Here is a tiny trained network, its code and every weight. The questions are about switching its units off for an input and a class, where a switched-off unit gives its printed mean instead of its output.

import numpy as np


def w(rows, s, z=0):
    codes = np.array(rows[::2]) - 128.0
    scale = np.full(codes.shape[1], s)
    scale[-1] = z or s
    return codes * scale


def norm(h):
    return h / np.sqrt((h * h).mean(-1, keepdims=True) + 1e-5)


def f(y):
    return y / 2 * (1 + np.tanh(0.7978845608 * (y + 0.044715 * y**3)))


def log_softmax(a):
    a = a - a.max(-1, keepdims=True)
    return a - np.log(np.exp(a).sum(-1, keepdims=True))


def net(x, mask):
    res = np.array(x, float).reshape(1, 8) / 4 @ E
    u = 0
    for l in range(4):
        y = f(norm(res) @ A[l][:, :-1].T + A[l][:, -1])
        res = res + np.where(mask[u : u + 6], y, B[l][:, -1]) @ B[l][:, :-1]
        u += 6
    return log_softmax(norm(res)[-1] @ U[:, :-1].T + U[:, -1])


A, B = {}, {}
E = w([
[112,119,84,28,160,71,167],'x0',
[32,216,204,186,246,42,207],'x1',
[94,67,58,162,227,150,84],'x2',
[181,180,144,100,185,152,90],'x3',
[125,121,135,120,130,130,126],'x4',
[133,123,140,122,131,130,134],'x5',
[135,132,118,136,129,123,126],'x6',
[127,126,130,130,125,129,127],'x7',
],0.0014)
A[0] = w([
[175,32,49,123,131,159,52,254],'0.n0',
[68,13,131,165,78,93,127,117],'0.n1',
[100,182,177,188,220,88,220,179],'0.n2',
[33,56,63,174,250,170,79,56],'0.n3',
[104,159,163,138,12,85,140,135],'0.n4',
[131,15,196,68,117,164,87,72],'0.n5',
],0.002,0.0009)
B[0] = w([
[141,167,218,173,164,91,199,247],'0.n0',
[108,148,81,103,174,187,177,152],'0.n1',
[167,91,147,82,70,157,86,228],'0.n2',
[227,149,102,192,160,168,181,190],'0.n3',
[115,145,115,178,133,158,255,144],'0.n4',
[107,163,83,200,160,153,162,129],'0.n5',
],0.0028,0.0013)
A[1] = w([
[61,195,195,156,219,41,169,41],'1.n0',
[223,52,34,76,44,212,80,44],'1.n1',
[222,99,211,229,120,152,91,121],'1.n2',
[181,62,108,111,136,154,118,1],'1.n3',
[200,166,205,76,50,82,171,114],'1.n4',
[181,222,120,87,181,137,1,170],'1.n5',
],0.0026,0.0012)
B[1] = w([
[192,3,217,139,71,55,65,200],'1.n0',
[143,51,225,126,148,36,84,207],'1.n1',
[59,157,70,78,107,120,115,254],'1.n2',
[93,102,120,188,156,98,164,100],'1.n3',
[165,132,64,163,190,166,193,208],'1.n4',
[133,112,147,98,163,185,190,218],'1.n5',
],0.0031,0.0012)
A[2] = w([
[167,76,36,37,76,151,78,8],'2.n0',
[10,30,86,223,44,71,197,89],'2.n1',
[123,90,90,3,185,52,167,166],'2.n2',
[79,138,180,215,78,218,64,20],'2.n3',
[138,78,114,131,74,110,34,120],'2.n4',
[103,32,94,159,226,126,57,1],'2.n5',
],0.0034,0.00057)
B[2] = w([
[82,173,253,147,115,53,100,141],'2.n0',
[154,118,107,9,224,197,109,254],'2.n1',
[40,212,114,158,11,170,37,242],'2.n2',
[40,226,108,66,59,41,81,189],'2.n3',
[129,133,213,104,157,55,124,139],'2.n4',
[191,162,111,228,68,123,215,213],'2.n5',
],0.0033,0.0019)
A[3] = w([
[176,183,164,96,30,104,242,68],'3.n0',
[190,121,155,87,72,178,116,255],'3.n1',
[66,218,140,129,81,135,70,79],'3.n2',
[212,212,182,76,226,200,87,60],'3.n3',
[87,106,210,132,215,4,165,120],'3.n4',
[99,154,134,138,52,148,161,171],'3.n5',
],0.0036,0.00078)
B[3] = w([
[185,118,97,254,183,165,122,201],'3.n0',
[134,58,143,169,207,82,136,223],'3.n1',
[52,117,77,91,93,97,93,250],'3.n2',
[82,106,107,11,135,137,186,227],'3.n3',
[185,65,166,128,62,76,54,146],'3.n4',
[77,195,68,115,155,144,116,189],'3.n5',
],0.0041,0.0018)
U = w([
[248,21,247,194,57,15,16,157],'0',
[100,142,48,129,201,185,128,247],'1',
[229,191,44,242,242,232,230,83],'2',
[3,242,46,71,43,103,14,32],'3',
[127,120,65,94,165,158,152,155],'4',
[117,85,108,2,240,233,216,4],'5',
],0.0031,0.0024)

Each question gives the input, the list of numbers given to net, and the class t.
The units are the neurons (one row each of A and B). Each row of codes is followed by its name. A weight is (code - 128) times the scale printed after its matrix; where a second scale follows, it is the last column's (A, B and U).
mask holds one flag per neuron, layer by layer. A switched-off neuron (its flag False) gives its mean, the last column of its row in B, instead of its output. The means were averaged over made-up inputs and are rounded, as every weight is.
A unit's drop is (log p(t) with every unit on - log p(t) with that unit switched off) / (log p(t) with every unit on - log p(t) with every unit switched off).
The circuit of an input: a set's keep is (log p(t) with only the set's units on - log p(t) with every unit switched off) / (log p(t) with every unit on - log p(t) with every unit switched off). Starting from the 12 units with the biggest drops (on a tie, the unit counted first), units are removed one at a time, each time the one whose removal leaves the highest keep (on an exact tie, the one counted first), for as long as the keep stays at least 0.8.
circuit, biggest first: the units of the circuit, biggest drop first
unit that matters most: the unit with the biggest drop
top k neurons: the k neurons with the biggest drops, biggest first
k most important neurons of layer l: the k neurons of layer l with the biggest drops, biggest first
input [7,8,-6,-2,-5,2,-1,-7], class 0: top 3 neurons : [1.n0, 3.n4, 1.n2]
input [-8,3,2,3,-7,7,4,1], class 3: unit that matters most : 2.n3
input [-6,-4,-2,-8,7,-6,-7,-8], class 5: top 3 neurons : [2.n1, 2.n2, 0.n4]
input [-8,-6,3,-3,0,-3,-2,3], class 3: top 2 neurons : [2.n3, 1.n0]
input [-6,-3,6,8,-7,8,-2,-1], class 5: 3 most important neurons of layer 3 : [3.n3, 3.n0, 3.n5]
input [8,6,6,5,-1,1,-5,-8], class 3: top 2 neurons : [2.n2, 1.n1]
input [-3,-5,8,-3,-1,-8,2,0], class 2: 2 most important neurons of layer 0 : [0.n0, 0.n2]
input [-8,8,4,8,5,8,2,-8], class 0: top 4 neurons : [1.n0, 3.n4, 2.n1, 2.n2]
input [-5,-3,-4,7,5,2,5,-5], class 5: 2 most important neurons of layer 1 : [1.n5, 1.n4]
input [-8,8,-5,4,-3,0,-3,1], class 0: circuit, biggest first : [1.n0, 3.n4]
input [8,-6,4,5,-5,-3,-1,8], class 3: top 3 neurons : [2.n2, 1.n0, 0.n2]
input [3,5,-8,3,1,-6,-1,-3], class 2: top 3 neurons : [3.n0, 1.n4, 1.n1]
input [-6,-8,6,-3,8,8,-5,-3], class 0: top 3 neurons : [1.n1, 2.n2, 2.n4]
input [0,7,4,-6,-7,-1,2,-2], class 0: circuit, biggest first : [3.n4]
input [1,5,-3,0,-4,-1,0,-6], class 0: top 4 neurons : [1.n0, 2.n5, 2.n1, 3.n4]
input [6,-2,4,3,-4,4,-5,2], class 3: top 2 neurons : [2.n2, 1.n4]
input [8,-6,5,4,0,-7,-3,-8], class 3: circuit, biggest first : [2.n2, 2.n0]
input [1,-7,5,5,3,-2,-2,7], class 0: circuit, biggest first : [1.n1, 2.n0]
input [0,-6,7,6,-1,2,-5,-2], class 2: 3 most important neurons of layer 1 : [1.n0, 1.n5, 1.n3]
input [7,2,3,2,7,0,3,4], class 3: circuit, biggest first : [2.n2]
